Below is a small trained network, with its code and all its weights. Each question gives an input and a class and asks what happens when units are switched off, that is, made to give their printed mean instead of their output.

import numpy as np


def w(rows, s, z=0):
    codes = np.array(rows[::2]) - 128.0
    scale = np.full(codes.shape[1], s)
    scale[-1] = z or s
    return codes * scale


def f(y):
    return np.maximum(y, 0)


def log_softmax(a):
    a = a - a.max(-1, keepdims=True)
    return a - np.log(np.exp(a).sum(-1, keepdims=True))


def net(x, mask):
    res = np.array(x, float).reshape(1, 5) / 4 @ E
    y = f(res @ A[0][:, :-1].T + A[0][:, -1])
    res = res + np.where(mask, y, B[0][:, -1]) @ B[0][:, :-1]
    return log_softmax(res[-1] @ U[:, :-1].T + U[:, -1])


A, B = {}, {}
E = w([
[247,109,118,98,168,125,125],'x0',
[150,105,185,177,105,49,158],'x1',
[73,115,215,71,200,131,107],'x2',
[134,209,107,184,190,104,146],'x3',
[116,138,84,102,130,65,52],'x4',
],0.012)
A[0] = w([
[125,104,127,114,112,127,126,255],'neuron 1',
[162,124,121,101,144,126,116,163],'neuron 2',
[105,123,121,136,103,132,135,98],'neuron 3',
[111,153,149,116,172,118,133,123],'neuron 4',
[177,123,107,109,153,155,117,129],'neuron 5',
[160,149,126,121,156,121,132,115],'neuron 6',
[131,193,116,170,182,112,143,133],'neuron 7',
[200,91,146,131,158,136,120,114],'neuron 8',
[145,82,194,163,93,27,144,137],'neuron 9',
[156,136,72,172,50,141,142,104],'neuron 10',
[117,201,114,183,174,137,145,79],'neuron 11',
[189,104,128,103,155,118,120,89],'neuron 12',
[98,96,195,87,191,119,104,109],'neuron 13',
[115,140,79,79,145,207,102,110],'neuron 14',
[130,142,86,125,99,93,98,122],'neuron 15',
[7,145,124,173,80,138,128,114],'neuron 16',
[106,127,84,85,137,50,41,117],'neuron 17',
[107,129,91,112,126,175,110,189],'neuron 18',
[132,38,143,73,28,163,110,92],'neuron 19',
[146,123,172,165,125,239,206,106],'neuron 20',
[153,121,95,137,101,136,126,90],'neuron 21',
],0.018,0.011)
B[0] = w([
[241,226,243,176,193,140,6,212],'neuron 1',
[161,168,169,118,120,114,112,181],'neuron 2',
[129,116,114,98,124,121,144,147],'neuron 3',
[154,99,125,123,137,181,108,172],'neuron 4',
[129,149,142,77,98,106,130,187],'neuron 5',
[119,126,139,94,130,99,118,162],'neuron 6',
[140,96,141,125,202,95,48,210],'neuron 7',
[136,145,141,63,100,92,140,196],'neuron 8',
[45,188,55,156,59,148,77,235],'neuron 9',
[149,73,136,90,134,253,138,212],'neuron 10',
[100,81,105,117,194,92,84,197],'neuron 11',
[108,111,120,58,98,93,175,182],'neuron 12',
[158,58,110,100,135,239,157,219],'neuron 13',
[42,145,33,143,59,136,111,216],'neuron 14',
[148,104,146,172,126,144,187,181],'neuron 15',
[164,156,152,18,82,72,161,253],'neuron 16',
[134,99,151,224,117,87,244,230],'neuron 17',
[101,191,133,154,93,148,55,206],'neuron 18',
[91,35,85,103,237,54,99,243],'neuron 19',
[144,122,152,244,100,91,232,233],'neuron 20',
[110,94,104,91,134,165,169,162],'neuron 21',
],0.026,0.017)
U = w([
[117,77,112,129,220,55,58,149],'0',
[163,162,169,24,69,60,136,102],'1',
[168,87,122,113,136,250,130,121],'2',
[137,121,154,228,115,83,190,219],'3',
[54,184,53,155,75,132,69,126],'4',
[201,205,218,167,156,133,32,245],'5',
[101,177,102,116,189,149,143,2],'6',
],0.012,0.0033)

Each question gives the input, the list of numbers given to net, and the class t.
The units are the neurons (one row each of A and B). Each row of codes is followed by its name. A weight is (code - 128) times the scale printed after its matrix; where a second scale follows, it is the last column's (A, B and U).
mask holds one flag per neuron, in row order. A switched-off neuron (its flag False) gives its mean, the last column of its row in B, instead of its output. The means were averaged over made-up inputs and are rounded, as every weight is.
A unit's drop is (log p(t) with every unit on - log p(t) with that unit switched off) / (log p(t) with every unit on - log p(t) with every unit switched off).
most important unit: the unit with the biggest drop
top k neurons: the k neurons with the biggest drops, biggest first
drop when u is switched off: that unit's drop, to one decimal
input [0,-2,5,-8,0], class 0: most important unit	neuron 19
input [2,3,-2,2,4], class 3: top 2 neurons	[neuron 16; neuron 19]
input [2,-8,-5,-6,5], class 4: top 3 neurons	[neuron 14; neuron 18; neuron 7]
input [-8,7,3,6,-3], class 1: top 3 neurons	[neuron 16; neuron 19; neuron 14]
input [-7,7,-4,8,-8], class 0: top 2 neurons	[neuron 11; neuron 7]
input [3,-4,7,-7,-4], class 0: top 2 neurons	[neuron 19; neuron 10]
input [-8,2,-8,-7,7], class 1: top 4 neurons	[neuron 16; neuron 13; neuron 7; neuron 20]
input [3,-7,-2,-6,-5], class 4: top 3 neurons	[neuron 14; neuron 18; neuron 7]
input [1,-6,5,-2,-5], class 4: top 3 neurons	[neuron 14; neuron 17; neuron 10]
input [7,1,-6,2,6], class 1: top 2 neurons	[neuron 20; neuron 13]
input [-4,-5,3,-3,6], class 3: top 2 neurons	[neuron 17; neuron 9]
input [1,3,-3,6,-5], class 0: drop when neuron 11 is switched off	1.4
input [-6,2,-3,-7,-6], class 0: drop when neuron 9 is switched off	0.0
input [-2,-8,6,-5,-1], class 4: drop when neuron 14 is switched off	4.2
input [-7,-2,-8,-5,4], class 2: most important unit	neuron 10
